Below is a small trained network, with its code and all its weights. Each question gives an input and a target symbol and asks what happens when units are switched off, that is, made to give their printed mean instead of their output.

import numpy as np


def w(rows, s, z=0):
    codes = np.array(rows[::2]) - 128.0
    scale = np.full(codes.shape[1], s)
    scale[-1] = z or s
    return codes * scale


def f(y):
    return y / 2 * (1 + np.tanh(0.7978845608 * (y + 0.044715 * y**3)))


def softmax(a):
    e = np.exp(a - a.max(-1, keepdims=True))
    return e / e.sum(-1, keepdims=True)


def log_softmax(a):
    a = a - a.max(-1, keepdims=True)
    return a - np.log(np.exp(a).sum(-1, keepdims=True))


def net(x, mask):
    ids = ['ΓΘΠεσφ'.index(c) for c in x.split()]
    T = len(ids)
    res = E[ids] + P[:T]
    u = 0
    for l in range(3):
        q, k, v = (res @ M[l].T for M in (Q, K, V))
        z = softmax(np.where(np.tri(T) > 0, q @ k.T / 3**0.5, -1e9)) @ v
        res = res + np.where(mask[u], z, O[l][:, -1]) @ O[l][:, :-1]
        u += 1
        y = f(res @ A[l][:, :-1].T + A[l][:, -1])
        res = res + np.where(mask[u : u + 4], y, B[l][:, -1]) @ B[l][:, :-1]
        u += 4
    return log_softmax(res[-1] @ U[:, :-1].T + U[:, -1])


Q, K, V, O, A, B = {}, {}, {}, {}, {}, {}
E = w([
[48,176,80,140],'Γ',
[184,195,150,36],'Θ',
[185,99,188,92],'Π',
[101,212,61,102],'ε',
[170,57,22,138],'σ',
[172,254,133,145],'φ',
],0.018)
P = w([
[109,3,86,187],'0',
[123,48,103,140],'1',
[150,52,99,99],'2',
[149,70,117,67],'3',
[158,70,84,89],'4',
[162,89,96,68],'5',
[167,82,70,96],'6',
[145,109,118,45],'7',
[139,107,123,44],'8',
[159,95,80,74],'9',
[161,101,85,79],'10',
[131,125,142,25],'11',
[125,133,146,18],'12',
[112,161,170,4],'13',
],0.0039)
Q[0] = w([
[137,172,47,177],'L0H1',
[101,144,156,188],'L0H1',
[252,193,89,98],'L0H1',
],0.032)
K[0] = w([
[165,114,44,156],'L0H1',
[68,96,106,138],'L0H1',
[202,191,135,253],'L0H1',
],0.028)
V[0] = w([
[255,71,52,91],'L0H1',
[62,128,104,202],'L0H1',
[161,91,154,28],'L0H1',
],0.0059)
O[0] = w([
[151,1,159,45,247],'L0H1',
[138,187,79,114,91],'L0H1',
[99,83,60,203,29],'L0H1',
],0.0062,0.0015)
A[0] = w([
[142,195,98,71,10],'L0N1',
[35,157,36,134,250],'L0N2',
[177,41,150,101,171],'L0N3',
[2,185,218,91,144],'L0N4',
],0.01,0.0022)
B[0] = w([
[13,175,47,26,187],'L0N1',
[2,26,177,116,255],'L0N2',
[177,120,189,81,203],'L0N3',
[205,47,108,190,194],'L0N4',
],0.0082,0.009)
Q[1] = w([
[99,121,112,117],'L1H1',
[152,139,131,251],'L1H1',
[128,97,14,106],'L1H1',
],0.017)
K[1] = w([
[112,155,115,140],'L1H1',
[55,159,251,78],'L1H1',
[115,153,86,131],'L1H1',
],0.016)
V[1] = w([
[117,95,141,123],'L1H1',
[125,178,58,159],'L1H1',
[103,161,253,118],'L1H1',
],0.0075)
O[1] = w([
[98,122,173,123,183],'L1H1',
[137,157,26,122,2],'L1H1',
[254,104,70,250,86],'L1H1',
],0.0067,0.0037)
A[1] = w([
[194,221,150,120,187],'L1N1',
[209,143,184,68,7],'L1N2',
[156,1,160,190,26],'L1N3',
[55,68,171,190,172],'L1N4',
],0.0098,0.0022)
B[1] = w([
[247,180,136,160,176],'L1N1',
[154,61,2,137,221],'L1N2',
[89,227,222,42,210],'L1N3',
[242,40,39,65,250],'L1N4',
],0.0093,0.012)
Q[2] = w([
[93,141,4,234],'L2H1',
[130,160,145,91],'L2H1',
[152,157,42,122],'L2H1',
],0.019)
K[2] = w([
[77,3,93,185],'L2H1',
[120,147,137,113],'L2H1',
[86,120,110,174],'L2H1',
],0.026)
V[2] = w([
[84,99,131,255],'L2H1',
[137,77,175,166],'L2H1',
[162,177,124,90],'L2H1',
],0.0091)
O[2] = w([
[167,80,180,1,2],'L2H1',
[164,159,152,56,87],'L2H1',
[134,123,66,188,160],'L2H1',
],0.0099,0.02)
A[2] = w([
[173,96,92,90,151],'L2N1',
[10,137,78,77,52],'L2N2',
[20,146,105,134,249],'L2N3',
[88,89,97,64,71],'L2N4',
],0.013,0.0018)
B[2] = w([
[181,119,125,169,188],'L2N1',
[156,201,125,122,253],'L2N2',
[115,59,114,146,230],'L2N3',
[92,123,250,41,218],'L2N4',
],0.019,0.02)
U = w([
[113,89,150,155,190],'Γ',
[177,88,116,177,1],'Θ',
[88,176,207,255,153],'Π',
[39,161,103,138,62],'ε',
[62,81,84,161,226],'σ',
[122,159,60,112,104],'φ',
],0.008,0.0041)

Each question gives the input, a string of symbols that net reads in full, and the target symbol t.
The units are the heads (3 rows each of Q, K, V and O) and the neurons (one row each of A and B). Each row of codes is followed by its name. A weight is (code - 128) times the scale printed after its matrix; where a second scale follows, it is the last column's (O, A, B and U).
mask holds one flag per unit, layer by layer, with each layer's heads first. A switched-off unit (its flag False) gives its mean, the last column of its rows in O or B, instead of its output. The means were averaged over made-up inputs and are rounded, as every weight is.
A unit's drop is (log p(t) with every unit on - log p(t) with that unit switched off) / (log p(t) with every unit on - log p(t) with every unit switched off).
The circuit of an input: a set's keep is (log p(t) with only the set's units on - log p(t) with every unit switched off) / (log p(t) with every unit on - log p(t) with every unit switched off). Starting from the 12 units with the biggest drops (on a tie, the unit counted first), units are removed one at a time, each time the one whose removal leaves the highest keep (on an exact tie, the one counted first), for as long as the keep stays at least 0.8.
circuit, biggest first: the units of the circuit, biggest drop first
unit that matters most: the unit with the biggest drop
top k neurons: the k neurons with the biggest drops, biggest first
top k neurons in layer l: the k neurons of layer l with the biggest drops, biggest first
drop of u: that unit's drop, to one decimal
input Θ ε Γ Γ Γ φ Γ Γ Π φ, target φ: unit that matters most -> L1N3
input φ Γ Π Γ Γ Γ Γ σ φ φ Π Θ φ, target σ: circuit, biggest first -> L1H1; L2N3; L2H1
input Π Γ Γ Γ Π Γ Π σ Γ Γ Π Π Π, target σ: top 2 neurons -> L1N3; L1N2
input ε Π φ Θ σ Γ ε Π Θ, target φ: circuit, biggest first -> L0N1; L1H1; L2N2
input φ Γ Π, target Θ: top 3 neurons in layer 0 -> L0N2; L0N3; L0N4
input Γ Γ Γ σ ε σ Θ Γ, target σ: top 2 neurons -> L0N3; L0N1
input φ ε Γ Γ Γ Θ Π Γ Π ε Π φ, target φ: top 3 neurons in layer 0 -> L0N2; L0N1; L0N3
input Π ε Γ Γ Γ Γ Γ, target Γ: circuit, biggest first -> L0N2; L2N4; L1N3; L2H1
input ε Θ Π Θ Γ Θ, target Θ: top 3 neurons -> L0N2; L1N2; L1N3
input Θ Π Γ Γ Π Π Π, target Π: top 2 neurons in layer 0 -> L0N2; L0N1
input Γ Γ Π φ σ Γ Π φ Θ Γ Γ φ φ, target σ: top 2 neurons -> L0N1; L2N2
input Π Γ Π Π Θ Γ Π φ ε Γ, target Γ: top 4 neurons -> L0N2; L2N4; L1N3; L0N4
input Γ Θ σ Π Π Θ Γ Θ Γ Θ ε Γ Γ, target σ: top 4 neurons -> L0N1; L0N3; L1N3; L2N3
input ε σ Θ, target σ: top neuron -> L1N4
input Γ Γ Γ Γ ε, target ε: top 3 neurons in layer 1 -> L1N4; L1N3; L1N1
input ε Θ Π Π, target Π: top 2 neurons -> L1N3; L0N1
input Π φ Π Γ Θ σ φ Γ φ Π Π Π φ Π, target σ: top 2 neurons in layer 0 -> L0N1; L0N4
input Π φ Θ Γ Γ Γ ε ε, target ε: drop of L0N3 -> 0.1
input ε σ Π Γ ε, target σ: drop of L0N3 -> 1.0
input Γ Π Γ Π Γ Π Γ σ Γ Θ, target σ: drop of L0N2 -> 0.0
input Π Θ Γ σ φ σ Π Γ Θ, target φ: drop of L1N3 -> 0.2
input Π Γ Γ Π Θ, target Θ: top neuron in layer 2 -> L2N4
